Below is a small trained network, with its code and all its weights. Each question gives an input and a class and asks what happens when units are switched off, that is, made to give their printed mean instead of their output.

import numpy as np


def w(rows, s, z=0):
    codes = np.array(rows[::2]) - 128.0
    scale = np.full(codes.shape[1], s)
    scale[-1] = z or s
    return codes * scale


def norm(h):
    return h / np.sqrt((h * h).mean(-1, keepdims=True) + 1e-5)


def f(y):
    return y / 2 * (1 + np.tanh(0.7978845608 * (y + 0.044715 * y**3)))


def log_softmax(a):
    a = a - a.max(-1, keepdims=True)
    return a - np.log(np.exp(a).sum(-1, keepdims=True))


def net(x, mask):
    res = np.array(x, float).reshape(1, 7) / 4 @ E
    u = 0
    for l in range(2):
        y = f(norm(res) @ A[l][:, :-1].T + A[l][:, -1])
        res = res + np.where(mask[u : u + 11], y, B[l][:, -1]) @ B[l][:, :-1]
        u += 11
    return log_softmax(norm(res)[-1] @ U[:, :-1].T + U[:, -1])


A, B = {}, {}
E = w([
[154,206,4,92],'x0',
[134,123,129,124],'x1',
[123,133,128,130],'x2',
[128,129,127,129],'x3',
[226,195,206,155],'x4',
[57,199,208,27],'x5',
[127,126,125,126],'x6',
],0.0046)
A[0] = w([
[152,101,111,79,135],'0.n1',
[166,166,30,223,123],'0.n2',
[92,132,174,102,75],'0.n3',
[157,155,153,139,113],'0.n4',
[146,182,97,49,23],'0.n5',
[83,180,173,134,133],'0.n6',
[147,130,173,117,64],'0.n7',
[168,106,62,71,3],'0.n8',
[123,46,143,110,38],'0.n9',
[138,36,120,254,146],'0.n10',
[126,177,66,119,180],'0.n11',
],0.0094,0.0031)
B[0] = w([
[64,182,98,162,132],'0.n1',
[227,2,160,71,215],'0.n2',
[211,48,82,110,148],'0.n3',
[177,146,158,115,145],'0.n4',
[78,159,89,219,160],'0.n5',
[163,77,120,94,167],'0.n6',
[103,155,176,73,134],'0.n7',
[120,126,146,113,132],'0.n8',
[91,140,123,168,137],'0.n9',
[68,157,78,168,254],'0.n10',
[120,174,55,139,182],'0.n11',
],0.0054)
A[1] = w([
[195,90,156,204,149],'1.n1',
[106,244,102,111,153],'1.n2',
[103,37,116,116,114],'1.n3',
[147,68,147,174,49],'1.n4',
[131,108,168,212,193],'1.n5',
[81,62,144,116,104],'1.n6',
[77,103,211,160,132],'1.n7',
[104,111,48,70,3],'1.n8',
[116,101,84,227,115],'1.n9',
[160,145,71,229,22],'1.n10',
[54,80,145,86,59],'1.n11',
],0.011,0.0027)
B[1] = w([
[90,213,71,76,254],'1.n1',
[142,169,122,254,228],'1.n2',
[155,98,205,186,217],'1.n3',
[118,234,95,142,180],'1.n4',
[11,179,110,35,224],'1.n5',
[216,130,175,210,183],'1.n6',
[174,69,119,80,208],'1.n7',
[86,45,88,54,194],'1.n8',
[31,110,213,109,245],'1.n9',
[206,130,181,95,203],'1.n10',
[194,158,103,245,178],'1.n11',
],0.0071,0.0041)
U = w([
[6,81,216,185,181],'0',
[204,57,205,221,186],'1',
[116,6,64,70,235],'2',
[40,159,13,194,65],'3',
[40,219,139,17,132],'4',
[192,130,252,16,7],'5',
[242,168,59,56,98],'6',
[182,234,128,223,96],'7',
],0.017,0.0021)

Each question gives the input, the list of numbers given to net, and the class t.
The units are the neurons (one row each of A and B). Each row of codes is followed by its name. A weight is (code - 128) times the scale printed after its matrix; where a second scale follows, it is the last column's (A, B and U).
mask holds one flag per neuron, layer by layer. A switched-off neuron (its flag False) gives its mean, the last column of its row in B, instead of its output. The means were averaged over made-up inputs and are rounded, as every weight is.
A unit's drop is (log p(t) with every unit on - log p(t) with that unit switched off) / (log p(t) with every unit on - log p(t) with every unit switched off).
unit that matters most: the unit with the biggest drop
k most important neurons of layer l: the k neurons of layer l with the biggest drops, biggest first
drop when u is switched off: that unit's drop, to one decimal
input [1,0,-7,8,-3,5,1], class 3: most important neuron of layer 0 => [0.n2]
input [8,0,0,7,1,6,-1], class 7: 2 most important neurons of layer 1 => [1.n2 1.n5]
input [1,6,-7,0,3,-3,-8], class 6: 2 most important neurons of layer 0 => [0.n2 0.n5]
input [1,-3,-3,-6,8,8,-7], class 7: 2 most important neurons of layer 0 => [0.n2 0.n5]
input [1,3,-4,-6,-2,-6,0], class 2: 3 most important neurons of layer 1 => [1.n2 1.n1 1.n11]
input [2,-5,-1,4,-4,-3,2], class 2: 2 most important neurons of layer 1 => [1.n8 1.n2]
input [-8,-7,-3,-7,1,3,4], class 5: 2 most important neurons of layer 1 => [1.n2 1.n7]
input [0,0,0,7,-6,2,-8], class 1: 2 most important neurons of layer 1 => [1.n11 1.n5]
input [0,1,-3,-2,-6,-5,2], class 0: 3 most important neurons of layer 1 => [1.n9 1.n3 1.n7]
input [-6,5,-1,8,0,4,6], class 1: 2 most important neurons of layer 1 => [1.n11 1.n6]
input [6,4,5,6,-2,-1,-6], class 2: drop when 0.n9 is switched off => 0.0
input [4,-4,5,4,6,-5,-2], class 6: drop when 0.n2 is switched off => 0.3
input [-1,3,6,2,-6,-4,4], class 0: drop when 1.n9 is switched off => 0.2
input [0,5,8,2,4,-2,7], class 4: unit that matters most => 1.n1
